Below is a small trained network, with its code and all its weights. Each question gives an input and a target symbol and asks what happens when units are switched off, that is, made to give their printed mean instead of their output.

import numpy as np


def w(rows, s, z=0):
    codes = np.array(rows[::2]) - 128.0
    scale = np.full(codes.shape[1], s)
    scale[-1] = z or s
    return codes * scale


def norm(h):
    return h / np.sqrt((h * h).mean(-1, keepdims=True) + 1e-5)


def f(y):
    return y / 2 * (1 + np.tanh(0.7978845608 * (y + 0.044715 * y**3)))


def softmax(a):
    e = np.exp(a - a.max(-1, keepdims=True))
    return e / e.sum(-1, keepdims=True)


def log_softmax(a):
    a = a - a.max(-1, keepdims=True)
    return a - np.log(np.exp(a).sum(-1, keepdims=True))


def net(x, mask):
    ids = ['αβγδεζηθλμξσφψ'.index(c) for c in x.split()]
    T = len(ids)
    res = E[ids] + P[:T]
    r = norm(res)
    for j in range(3):
        rows = slice(3 * j, 3 * j + 3)
        q, k, v = (r @ M[0][rows].T for M in (Q, K, V))
        z = softmax(np.where(np.tri(T) > 0, q @ k.T / 3**0.5, -1e9)) @ v
        o = O[0][rows]
        res = res + np.where(mask[j], z, o[:, -1]) @ o[:, :-1]
    y = f(norm(res) @ A[0][:, :-1].T + A[0][:, -1])
    res = res + np.where(mask[3:27], y, B[0][:, -1]) @ B[0][:, :-1]
    return log_softmax(norm(res)[-1] @ U[:, :-1].T + U[:, -1])


Q, K, V, O, A, B = {}, {}, {}, {}, {}, {}
E = w([
[3,115,108],'α',
[173,87,162],'β',
[175,90,154],'γ',
[30,69,166],'δ',
[172,100,132],'ε',
[165,84,119],'ζ',
[176,134,74],'η',
[167,85,117],'θ',
[77,219,175],'λ',
[176,130,80],'μ',
[27,70,158],'ξ',
[177,130,82],'σ',
[175,127,89],'φ',
[166,88,121],'ψ',
],0.016)
P = w([
[253,76,103],'0',
[252,86,115],'1',
[227,90,113],'2',
[221,101,142],'3',
[173,88,108],'4',
[212,121,153],'5',
[122,97,128],'6',
[128,138,161],'7',
[70,116,131],'8',
[103,151,168],'9',
[41,123,113],'10',
[100,168,171],'11',
[18,7,84],'12',
],0.0067)
Q[0] = w([
[166,118,65],'h1',
[165,151,61],'h1',
[120,64,160],'h1',
[160,191,163],'h2',
[133,252,122],'h2',
[142,29,77],'h2',
[189,121,83],'h3',
[94,107,143],'h3',
[23,187,179],'h3',
],0.021)
K[0] = w([
[139,175,188],'h1',
[120,209,152],'h1',
[153,58,175],'h1',
[107,71,79],'h2',
[151,22,120],'h2',
[121,204,207],'h2',
[100,65,65],'h3',
[155,172,135],'h3',
[111,207,250],'h3',
],0.018)
V[0] = w([
[105,70,72],'h1',
[106,151,45],'h1',
[85,250,177],'h1',
[162,68,210],'h2',
[108,65,89],'h2',
[66,136,168],'h2',
[133,196,127],'h3',
[126,159,155],'h3',
[120,183,227],'h3',
],0.02)
O[0] = w([
[118,72,28,150],'h1',
[128,24,174,96],'h1',
[213,167,203,4],'h1',
[142,181,2,159],'h2',
[50,42,80,138],'h2',
[229,119,111,101],'h2',
[150,203,208,94],'h3',
[154,152,150,98],'h3',
[225,170,157,50],'h3',
],0.015,0.019)
A[0] = w([
[234,137,37,160],'n1',
[133,126,165,233],'n2',
[193,237,97,252],'n3',
[147,139,132,85],'n4',
[216,32,137,225],'n5',
[77,245,66,177],'n6',
[124,176,132,216],'n7',
[66,77,187,200],'n8',
[131,152,45,194],'n9',
[118,129,117,140],'n10',
[174,110,106,118],'n11',
[119,130,124,87],'n12',
[126,112,209,195],'n13',
[126,130,132,58],'n14',
[184,215,80,158],'n15',
[133,16,168,106],'n16',
[140,132,138,183],'n17',
[107,8,105,167],'n18',
[153,105,130,181],'n19',
[105,210,58,190],'n20',
[137,202,100,140],'n21',
[108,123,114,152],'n22',
[109,115,113,110],'n23',
[99,168,197,55],'n24',
],0.017,0.0035)
B[0] = w([
[146,4,140,139],'n1',
[172,140,125,126],'n2',
[202,174,194,149],'n3',
[124,127,124,120],'n4',
[146,167,218,127],'n5',
[199,176,189,204],'n6',
[164,123,145,135],'n7',
[180,130,141,164],'n8',
[181,137,166,216],'n9',
[131,130,132,144],'n10',
[127,97,154,123],'n11',
[125,128,128,130],'n12',
[216,144,122,127],'n13',
[110,130,111,121],'n14',
[188,172,187,139],'n15',
[158,213,171,138],'n16',
[138,141,131,125],'n17',
[179,186,188,247],'n18',
[135,135,148,127],'n19',
[193,149,163,201],'n20',
[172,153,174,135],'n21',
[134,136,135,162],'n22',
[129,143,134,158],'n23',
[201,99,127,128],'n24',
],0.027,0.015)
U = w([
[186,124,254,187],'α',
[225,121,137,124],'β',
[206,131,118,13],'γ',
[210,69,68,134],'δ',
[155,178,45,152],'ε',
[100,102,38,229],'ζ',
[70,134,171,103],'η',
[105,98,55,131],'θ',
[155,65,163,3],'λ',
[73,139,159,92],'μ',
[182,64,60,223],'ξ',
[76,152,153,26],'σ',
[73,162,140,215],'φ',
[107,119,32,133],'ψ',
],0.014,0.0035)

Each question gives the input, a string of symbols that net reads in full, and the target symbol t.
The units are the heads (3 rows each of Q, K, V and O) and the neurons (one row each of A and B). Each row of codes is followed by its name. A weight is (code - 128) times the scale printed after its matrix; where a second scale follows, it is the last column's (O, A, B and U).
mask holds one flag per unit, heads first, then neurons. A switched-off unit (its flag False) gives its mean, the last column of its rows in O or B, instead of its output. The means were averaged over made-up inputs and are rounded, as every weight is.
A unit's drop is (log p(t) with every unit on - log p(t) with that unit switched off) / (log p(t) with every unit on - log p(t) with every unit switched off).
The circuit of an input: a set's keep is (log p(t) with only the set's units on - log p(t) with every unit switched off) / (log p(t) with every unit on - log p(t) with every unit switched off). Starting from the 12 units with the biggest drops (on a tie, the unit counted first), units are removed one at a time, each time the one whose removal leaves the highest keep (on an exact tie, the one counted first), for as long as the keep stays at least 0.8.
circuit, biggest first: the units of the circuit, biggest drop first
unit that matters most: the unit with the biggest drop
k most important neurons: the k neurons with the biggest drops, biggest first
which heads matter: for each layer, one digit per head in row order, 1 if its drop is at least 0.15 and else 0, layers parted by /
input ζ η γ ε φ ε η, target ε: circuit, biggest first	(h2)
input γ ξ ξ ζ α μ γ ψ γ ε ψ, target ε: circuit, biggest first	(h3, h1)
input ε δ μ γ ζ ξ ζ ψ ψ φ ζ μ, target ζ: circuit, biggest first	(h2, h3)
input θ γ φ ξ μ φ α μ ζ μ, target ζ: circuit, biggest first	(h2, h3, n3)
input μ δ δ ψ ζ ε μ, target ε: circuit, biggest first	(h3, h2)
input ψ ζ φ ζ φ γ φ ε ξ, target ε: circuit, biggest first	(h1, h2)
input ζ ψ α μ η η γ ψ ε ε ζ, target ε: which heads matter	001
input β α ζ ζ ψ ε ε ε β ε ε, target ε: circuit, biggest first	(h3, h1)
input θ φ α ξ ψ, target ξ: 4 most important neurons	(n6, n3, n20, n15)
input ε β φ ε ζ θ β φ ε φ ε, target φ: which heads matter	010
input ε ε ε ψ, target ε: circuit, biggest first	(h2, h1)
input σ φ η α φ γ θ ζ θ ε σ, target ε: which heads matter	001
input ε ε ε ψ α ξ ψ, target ξ: circuit, biggest first	(h2, h3, n6)
input ε ψ φ η φ ξ, target φ: unit that matters most	h2
input ε ε ζ, target ε: which heads matter	000
input ξ ε ξ, target ε: which heads matter	000
input α ξ ε σ μ δ σ ε γ, target ε: which heads matter	011
input ψ ε ε ε θ ψ ψ μ ξ ε α, target ε: which heads matter	111
input ψ φ ε ε η, target ε: 2 most important neurons	(n6, n20)
input ζ α ξ δ α σ δ ζ ψ, target ζ: which heads matter	101
input α η φ φ ε γ β ε φ, target ε: unit that matters most	h3
input α μ ψ φ φ γ μ ε θ, target ε: which heads matter	001
input ε α ξ δ ξ θ ε, target δ: which heads matter	010
input μ ψ ζ ε β, target ε: which heads matter	000
